Below are the code and all the weights of a small trained network. Each question names an input and a class and asks about switching units off, where a switched-off unit gives its printed mean instead of its output.

import numpy as np


def w(rows, s, z=0):
    codes = np.array(rows[::2]) - 128.0
    scale = np.full(codes.shape[1], s)
    scale[-1] = z or s
    return codes * scale


def f(y):
    return np.maximum(y, 0)


def log_softmax(a):
    a = a - a.max(-1, keepdims=True)
    return a - np.log(np.exp(a).sum(-1, keepdims=True))


def net(x, mask):
    res = np.array(x, float).reshape(1, 7) / 4 @ E
    y = f(res @ A[0][:, :-1].T + A[0][:, -1])
    res = res + np.where(mask, y, B[0][:, -1]) @ B[0][:, :-1]
    return log_softmax(res[-1] @ U[:, :-1].T + U[:, -1])


A, B = {}, {}
E = w([
[253,56,180],'x0',
[129,128,132],'x1',
[57,99,254],'x2',
[127,127,129],'x3',
[181,243,177],'x4',
[129,127,128],'x5',
[128,127,129],'x6',
],0.0042)
A[0] = w([
[177,234,162,101],'n1',
[102,75,108,150],'n2',
[106,40,91,84],'n3',
[59,103,254,84],'n4',
[172,94,154,93],'n5',
[24,190,94,96],'n6',
[190,145,7,104],'n7',
[125,138,116,254],'n8',
[216,64,177,84],'n9',
[65,158,119,103],'n10',
[62,164,93,89],'n11',
[87,10,80,99],'n12',
[189,156,30,78],'n13',
[98,46,90,91],'n14',
[60,169,101,89],'n15',
[172,99,132,122],'n16',
[175,95,148,94],'n17',
[70,162,101,92],'n18',
[161,106,141,102],'n19',
[70,102,244,79],'n20',
[172,233,186,79],'n21',
],0.0083,0.0062)
B[0] = w([
[106,199,114,164],'n1',
[116,161,147,167],'n2',
[131,193,112,149],'n3',
[96,89,50,174],'n4',
[172,118,125,143],'n5',
[208,119,129,173],'n6',
[96,76,69,174],'n7',
[72,77,255,255],'n8',
[216,118,129,168],'n9',
[171,121,131,150],'n10',
[185,121,114,151],'n11',
[115,210,118,171],'n12',
[98,90,62,157],'n13',
[120,189,114,151],'n14',
[185,124,119,151],'n15',
[163,122,134,151],'n16',
[173,122,126,143],'n17',
[178,124,117,147],'n18',
[157,124,126,137],'n19',
[99,93,55,167],'n20',
[122,210,100,157],'n21',
],0.04,0.0061)
U = w([
[79,61,13,58],'0',
[248,112,121,44],'1',
[96,254,104,65],'2',
[97,91,175,252],'3',
[94,94,177,192],'4',
[103,101,177,161],'5',
[100,98,173,147],'6',
],0.0067,0.003)

Each question gives the input, the list of numbers given to net, and the class t.
The units are the neurons (one row each of A and B). Each row of codes is followed by its name. A weight is (code - 128) times the scale printed after its matrix; where a second scale follows, it is the last column's (A, B and U).
mask holds one flag per neuron, in row order. A switched-off neuron (its flag False) gives its mean, the last column of its row in B, instead of its output. The means were averaged over made-up inputs and are rounded, as every weight is.
A unit's drop is (log p(t) with every unit on - log p(t) with that unit switched off) / (log p(t) with every unit on - log p(t) with every unit switched off).
The circuit of an input: a set's keep is (log p(t) with only the set's units on - log p(t) with every unit switched off) / (log p(t) with every unit on - log p(t) with every unit switched off). Starting from the 12 units with the biggest drops (on a tie, the unit counted first), units are removed one at a time, each time the one whose removal leaves the highest keep (on an exact tie, the one counted first), for as long as the keep stays at least 0.8.
circuit, biggest first: the units of the circuit, biggest drop first
most important unit: the unit with the biggest drop
top k neurons: the k neurons with the biggest drops, biggest first
drop when u is switched off: that unit's drop, to one decimal
input [6,-6,3,4,-5,-3,5], class 1: top neuron -> [n9]
input [-7,-7,8,0,-4,0,7], class 0: top 2 neurons -> [n4 n20]
input [-2,-2,-4,-3,-7,-4,-1], class 2: circuit, biggest first -> [n12 n14]
input [5,3,0,-5,-7,-6,7], class 2: circuit, biggest first -> [n12 n3]
input [6,-6,7,-1,7,6,4], class 0: circuit, biggest first -> [n4 n20]
input [7,7,-8,8,5,6,2], class 0: top 2 neurons -> [n7 n13]
input [-8,-5,6,-7,3,5,-8], class 1: circuit, biggest first -> [n6 n15]
input [-8,5,-4,5,-7,-1,8], class 1: circuit, biggest first -> [n6 n11]
input [1,-5,-7,-6,-8,8,4], class 2: top 3 neurons -> [n12 n3 n14]
input [-7,3,-7,6,5,-5,-5], class 0: top 3 neurons -> [n7 n13 n9]
input [8,5,7,2,4,-4,2], class 1: top 2 neurons -> [n9 n7]
input [8,5,8,8,7,-2,-3], class 0: top 3 neurons -> [n4 n20 n6]
input [7,7,5,1,8,-4,-6], class 2: top 3 neurons -> [n21 n1 n6]
input [-5,-3,7,6,2,3,3], class 0: circuit, biggest first -> [n4]
input [5,1,8,-1,-6,-7,-7], class 0: top 2 neurons -> [n4 n20]
input [-6,-3,-7,-3,1,-1,3], class 0: top 2 neurons -> [n7 n13]
input [-6,1,1,1,-8,7,-5], class 2: top 3 neurons -> [n12 n14 n3]
input [5,-3,1,-8,8,3,7], class 2: top 2 neurons -> [n21 n1]
input [-6,7,8,-6,-4,7,8], class 0: drop when n4 is switched off -> 0.7
input [7,-7,6,7,3,-7,-4], class 1: drop when n17 is switched off -> 0.2
input [8,-4,7,-5,-7,-6,2], class 1: most important unit -> n9
input [4,-5,3,0,5,-3,1], class 2: drop when n6 is switched off -> 0.2
